Here is a tiny trained network, its code and every weight. The questions are about switching its units off for an input and a class, where a switched-off unit gives its printed mean instead of its output.

import numpy as np


def w(rows, s, z=0):
    codes = np.array(rows[::2]) - 128.0
    scale = np.full(codes.shape[1], s)
    scale[-1] = z or s
    return codes * scale


def f(y):
    return np.maximum(y, 0)


def log_softmax(a):
    a = a - a.max(-1, keepdims=True)
    return a - np.log(np.exp(a).sum(-1, keepdims=True))


def net(x, mask):
    res = np.array(x, float).reshape(1, 8) / 4 @ E
    y = f(res @ A[0][:, :-1].T + A[0][:, -1])
    res = res + np.where(mask, y, B[0][:, -1]) @ B[0][:, :-1]
    return log_softmax(res[-1] @ U[:, :-1].T + U[:, -1])


A, B = {}, {}
E = w([
[125,127,127,127],'x0',
[130,127,128,127],'x1',
[129,126,128,126],'x2',
[233,63,221,60],'x3',
[218,252,167,200],'x4',
[130,127,128,128],'x5',
[59,203,212,42],'x6',
[181,175,27,26],'x7',
],0.0033)
A[0] = w([
[60,100,233,174,129],'n0',
[201,254,171,165,108],'n1',
[150,140,95,99,166],'n2',
[211,75,195,78,96],'n3',
[100,109,179,181,104],'n4',
[74,58,105,85,98],'n5',
[87,105,209,203,103],'n6',
[137,125,122,127,254],'n7',
[237,52,234,61,114],'n8',
[176,210,158,156,110],'n9',
[152,106,154,106,114],'n10',
[171,181,60,72,123],'n11',
[191,212,142,178,104],'n12',
[43,229,237,13,113],'n13',
[133,150,113,90,120],'n14',
[133,168,82,69,127],'n15',
[89,71,111,93,96],'n16',
[67,160,82,146,110],'n17',
[177,182,28,25,96],'n18',
[94,115,184,204,116],'n19',
[68,162,88,153,103],'n20',
[182,222,147,160,105],'n21',
[221,12,37,224,118],'n22',
[140,123,119,129,250],'n23',
[27,191,63,187,103],'n24',
[113,121,156,156,114],'n25',
[95,96,180,218,112],'n26',
[175,208,149,172,95],'n27',
[146,150,80,83,105],'n28',
[151,155,56,63,115],'n29',
[56,171,73,168,105],'n30',
[169,97,166,103,97],'n31',
[180,89,171,100,102],'n32',
[65,171,79,160,98],'n33',
[179,93,149,117,113],'n34',
[149,115,165,96,140],'n35',
[42,34,104,56,100],'n36',
[36,19,94,45,102],'n37',
[95,97,124,101,114],'n38',
[101,110,181,181,104],'n39',
[71,159,62,178,110],'n40',
[105,98,118,109,99],'n41',
[66,161,96,150,121],'n42',
[230,102,62,208,120],'n43',
[64,228,222,51,107],'n44',
],0.0055,0.004)
B[0] = w([
[156,73,142,54,179],'n0',
[126,79,142,232,178],'n1',
[127,112,157,102,171],'n2',
[174,215,131,138,170],'n3',
[162,91,131,95,149],'n4',
[137,98,129,200,158],'n5',
[173,71,132,76,163],'n6',
[34,143,223,103,254],'n7',
[181,254,139,139,202],'n8',
[127,97,137,198,159],'n9',
[142,159,132,133,142],'n10',
[164,79,149,78,168],'n11',
[131,84,133,203,161],'n12',
[56,134,11,103,197],'n13',
[134,108,134,104,143],'n14',
[149,87,146,91,161],'n15',
[139,104,126,185,148],'n16',
[158,182,133,132,155],'n17',
[196,57,142,58,176],'n18',
[160,81,139,81,162],'n19',
[160,182,130,132,152],'n20',
[133,84,137,201,161],'n21',
[54,132,18,95,191],'n22',
[38,142,217,104,250],'n23',
[183,223,140,128,177],'n24',
[143,108,131,110,138],'n25',
[164,78,136,71,165],'n26',
[135,86,133,195,153],'n27',
[159,96,130,99,146],'n28',
[166,79,138,85,162],'n29',
[167,199,135,131,162],'n30',
[157,169,126,138,144],'n31',
[159,182,127,134,152],'n32',
[165,190,132,134,154],'n33',
[142,174,120,125,149],'n34',
[123,167,141,127,158],'n35',
[131,84,138,231,179],'n36',
[136,81,139,247,189],'n37',
[125,111,131,163,144],'n38',
[161,90,130,94,149],'n39',
[154,202,136,132,162],'n40',
[132,115,129,159,135],'n41',
[153,180,135,127,158],'n42',
[64,133,56,110,173],'n43',
[67,129,32,107,179],'n44',
],0.03,0.004)
U = w([
[141,77,141,247,84],'0',
[204,236,133,124,93],'1',
[78,129,176,110,251],'2',
[71,121,1,99,95],'3',
[213,52,151,53,81],'4',
],0.0068,0.0028)

Each question gives the input, the list of numbers given to net, and the class t.
The units are the neurons (one row each of A and B). Each row of codes is followed by its name. A weight is (code - 128) times the scale printed after its matrix; where a second scale follows, it is the last column's (A, B and U).
mask holds one flag per neuron, in row order. A switched-off neuron (its flag False) gives its mean, the last column of its row in B, instead of its output. The means were averaged over made-up inputs and are rounded, as every weight is.
A unit's drop is (log p(t) with every unit on - log p(t) with that unit switched off) / (log p(t) with every unit on - log p(t) with every unit switched off).
The circuit of an input: a set's keep is (log p(t) with only the set's units on - log p(t) with every unit switched off) / (log p(t) with every unit on - log p(t) with every unit switched off). Starting from the 12 units with the biggest drops (on a tie, the unit counted first), units are removed one at a time, each time the one whose removal leaves the highest keep (on an exact tie, the one counted first), for as long as the keep stays at least 0.8.
units of the circuit, in order: the units of the circuit, biggest drop first
most important unit: the unit with the biggest drop
top k neurons: the k neurons with the biggest drops, biggest first
drop when u is switched off: that unit's drop, to one decimal
input [-5,-6,-1,8,-6,-2,-1,-6], class 1: units of the circuit, in order	(n8)
input [-1,-1,-1,3,1,7,-7,-8], class 4: units of the circuit, in order	(n26, n6)
input [-2,-6,2,-4,-5,-4,1,1], class 0: top 2 neurons	(n37, n36)
input [-1,-5,5,4,-6,7,-6,2], class 0: top 3 neurons	(n37, n36, n13)
input [3,3,0,0,-2,-3,6,-1], class 3: units of the circuit, in order	(n13, n44)
input [-4,3,-2,-3,4,-5,3,-6], class 4: units of the circuit, in order	(n0, n6, n19)
input [7,2,-3,-7,-4,5,4,5], class 1: units of the circuit, in order	(n24, n30)
input [-7,-3,4,-8,7,-8,-8,-8], class 1: top 3 neurons	(n24, n40, n30)
input [3,4,4,-4,5,1,3,2], class 0: units of the circuit, in order	(n1, n21)
input [-5,1,3,6,-4,6,-6,1], class 1: top 3 neurons	(n8, n3, n13)
input [5,5,1,-5,4,-3,8,3], class 3: top 2 neurons	(n13, n44)
input [-4,4,0,-6,1,2,-8,0], class 3: top 4 neurons	(n22, n43, n8, n3)
input [-2,-6,5,1,3,-6,-7,-6], class 3: top 2 neurons	(n22, n43)
input [4,4,-3,-7,-7,-3,-6,2], class 0: top 3 neurons	(n37, n36, n8)
input [-4,-7,0,4,-3,7,-8,-7], class 3: units of the circuit, in order	(n22)
input [6,-8,7,-8,-2,-1,-2,8], class 1: top 2 neurons	(n24, n40)
input [-6,0,-1,0,-3,2,4,-7], class 4: top 2 neurons	(n0, n6)
input [8,5,-3,3,-6,-3,3,7], class 4: top 2 neurons	(n18, n29)
input [3,7,7,-8,-4,-4,-1,6], class 1: drop when n24 is switched off	0.2
input [-3,-2,-1,7,8,6,5,4], class 0: most important unit	n1
input [2,6,1,8,-6,-6,7,3], class 1: drop when n3 is switched off	0.4
